Below is a small trained network, with its code and all its weights. Each question gives an input and a class and asks what happens when units are switched off, that is, made to give their printed mean instead of their output.

import numpy as np


def w(rows, s, z=0):
    codes = np.array(rows[::2]) - 128.0
    scale = np.full(codes.shape[1], s)
    scale[-1] = z or s
    return codes * scale


def norm(h):
    return h / np.sqrt((h * h).mean(-1, keepdims=True) + 1e-5)


def f(y):
    return np.maximum(y, 0)


def log_softmax(a):
    a = a - a.max(-1, keepdims=True)
    return a - np.log(np.exp(a).sum(-1, keepdims=True))


def net(x, mask):
    res = np.array(x, float).reshape(1, 8) / 4 @ E
    u = 0
    for l in range(2):
        y = f(norm(res) @ A[l][:, :-1].T + A[l][:, -1])
        res = res + np.where(mask[u : u + 16], y, B[l][:, -1]) @ B[l][:, :-1]
        u += 16
    return log_softmax(norm(res)[-1] @ U[:, :-1].T + U[:, -1])


A, B = {}, {}
E = w([
[94,145,113,89],'x0',
[166,105,129,166],'x1',
[249,241,117,75],'x2',
[110,121,67,97],'x3',
[156,26,212,2],'x4',
[132,133,153,137],'x5',
[131,120,108,128],'x6',
[117,123,90,109],'x7',
],0.0053)
A[0] = w([
[137,83,150,139,108],'0.n0',
[121,138,138,146,39],'0.n1',
[109,133,118,152,196],'0.n2',
[149,13,180,35,3],'0.n3',
[150,117,97,145,177],'0.n4',
[140,168,123,140,47],'0.n5',
[135,169,146,95,47],'0.n6',
[228,79,167,7,31],'0.n7',
[228,206,116,72,149],'0.n8',
[119,130,100,101,104],'0.n9',
[116,104,103,108,158],'0.n10',
[147,196,105,121,59],'0.n11',
[169,51,171,39,188],'0.n12',
[111,121,124,164,100],'0.n13',
[92,129,117,166,215],'0.n14',
[82,158,171,110,143],'0.n15',
],0.012,0.0021)
B[0] = w([
[145,114,149,146,161],'0.n0',
[116,131,118,130,132],'0.n1',
[113,133,148,145,158],'0.n2',
[254,109,81,158,255],'0.n3',
[139,124,173,147,151],'0.n4',
[153,113,126,120,151],'0.n5',
[121,119,140,140,153],'0.n6',
[12,169,139,137,253],'0.n7',
[129,210,131,125,237],'0.n8',
[128,131,176,155,143],'0.n9',
[155,116,168,167,154],'0.n10',
[187,96,150,150,174],'0.n11',
[59,97,149,51,255],'0.n12',
[96,137,112,132,150],'0.n13',
[79,140,119,138,172],'0.n14',
[143,108,139,161,154],'0.n15',
],0.026,0.0086)
A[1] = w([
[140,150,130,124,72],'1.n0',
[171,139,148,44,137],'1.n1',
[211,181,103,145,40],'1.n2',
[134,192,122,124,32],'1.n3',
[135,122,109,197,243],'1.n4',
[119,170,157,113,110],'1.n5',
[154,42,121,89,56],'1.n6',
[132,116,112,53,69],'1.n7',
[86,60,133,177,113],'1.n8',
[82,122,79,132,111],'1.n9',
[223,200,120,148,4],'1.n10',
[115,107,150,103,240],'1.n11',
[134,214,88,173,107],'1.n12',
[202,6,105,69,79],'1.n13',
[87,116,73,139,102],'1.n14',
[84,114,137,146,100],'1.n15',
],0.015,0.0028)
B[1] = w([
[142,122,125,146,141],'1.n0',
[72,169,120,185,169],'1.n1',
[188,143,50,108,180],'1.n2',
[144,89,107,136,176],'1.n3',
[93,211,135,135,204],'1.n4',
[102,141,81,137,182],'1.n5',
[139,51,155,101,208],'1.n6',
[163,161,133,174,162],'1.n7',
[162,86,156,146,212],'1.n8',
[147,145,133,159,167],'1.n9',
[206,137,56,96,196],'1.n10',
[100,132,83,115,183],'1.n11',
[147,48,129,109,224],'1.n12',
[93,3,160,69,254],'1.n13',
[172,144,169,112,158],'1.n14',
[168,137,119,112,179],'1.n15',
],0.031,0.0085)
U = w([
[165,166,222,240,95],'0',
[221,157,30,123,66],'1',
[96,9,170,96,254],'2',
[8,197,104,92,110],'3',
],0.015,0.0006)

Each question gives the input, the list of numbers given to net, and the class t.
The units are the neurons (one row each of A and B). Each row of codes is followed by its name. A weight is (code - 128) times the scale printed after its matrix; where a second scale follows, it is the last column's (A, B and U).
mask holds one flag per neuron, layer by layer. A switched-off neuron (its flag False) gives its mean, the last column of its row in B, instead of its output. The means were averaged over made-up inputs and are rounded, as every weight is.
A unit's drop is (log p(t) with every unit on - log p(t) with that unit switched off) / (log p(t) with every unit on - log p(t) with every unit switched off).
The circuit of an input: a set's keep is (log p(t) with only the set's units on - log p(t) with every unit switched off) / (log p(t) with every unit on - log p(t) with every unit switched off). Starting from the 12 units with the biggest drops (on a tie, the unit counted first), units are removed one at a time, each time the one whose removal leaves the highest keep (on an exact tie, the one counted first), for as long as the keep stays at least 0.8.
circuit, biggest first: the units of the circuit, biggest drop first
most important unit: the unit with the biggest drop
top k neurons: the k neurons with the biggest drops, biggest first
drop of u: that unit's drop, to one decimal
input [4,7,3,2,7,2,-2,8], class 3: circuit, biggest first : [0.n7]
input [4,-2,3,4,1,3,7,8], class 3: circuit, biggest first : [0.n3; 1.n13]
input [-6,3,-4,-7,0,-3,4,-5], class 0: circuit, biggest first : [0.n3; 0.n12; 1.n13]
input [7,-7,1,8,-1,3,-6,8], class 1: top 3 neurons : [0.n7; 0.n12; 1.n13]
input [6,0,-4,4,-7,-5,-1,2], class 0: top 2 neurons : [0.n3; 1.n13]
input [5,4,-5,6,-2,-7,-8,3], class 0: top 2 neurons : [0.n12; 0.n3]
input [8,5,-5,-4,-2,-6,-3,7], class 0: top 3 neurons : [0.n12; 1.n13; 0.n3]
input [-1,-6,-8,-3,-4,2,-7,-1], class 0: top 2 neurons : [1.n13; 0.n12]
input [2,-6,1,-3,5,5,5,3], class 3: top 3 neurons : [0.n12; 0.n7; 1.n13]
input [-2,-6,-5,-4,0,5,8,-1], class 0: top 4 neurons : [0.n12; 0.n3; 0.n8; 1.n13]
input [7,8,2,0,-8,8,-4,0], class 1: top 2 neurons : [0.n7; 0.n12]
input [-4,-2,0,6,0,6,4,-3], class 0: top 3 neurons : [0.n3; 0.n12; 0.n8]
input [7,-5,3,-8,1,-8,-7,-6], class 3: top 2 neurons : [0.n3; 1.n13]
input [-1,6,3,-8,2,7,5,-6], class 3: most important unit : 0.n3
input [-2,-2,2,1,0,7,1,-8], class 1: top 3 neurons : [0.n12; 1.n13; 0.n8]
input [-8,-8,-8,8,-1,8,4,8], class 0: top 2 neurons : [0.n12; 1.n13]
input [-3,-5,-3,-4,-1,-5,-2,6], class 0: drop of 0.n3 : 0.5
input [-5,-7,6,-2,5,-2,-5,2], class 3: drop of 1.n13 : 0.0
input [3,4,2,6,-7,-5,0,5], class 1: drop of 0.n7 : 2.6
input [-8,5,2,-1,-5,1,1,3], class 1: most important unit : 0.n7
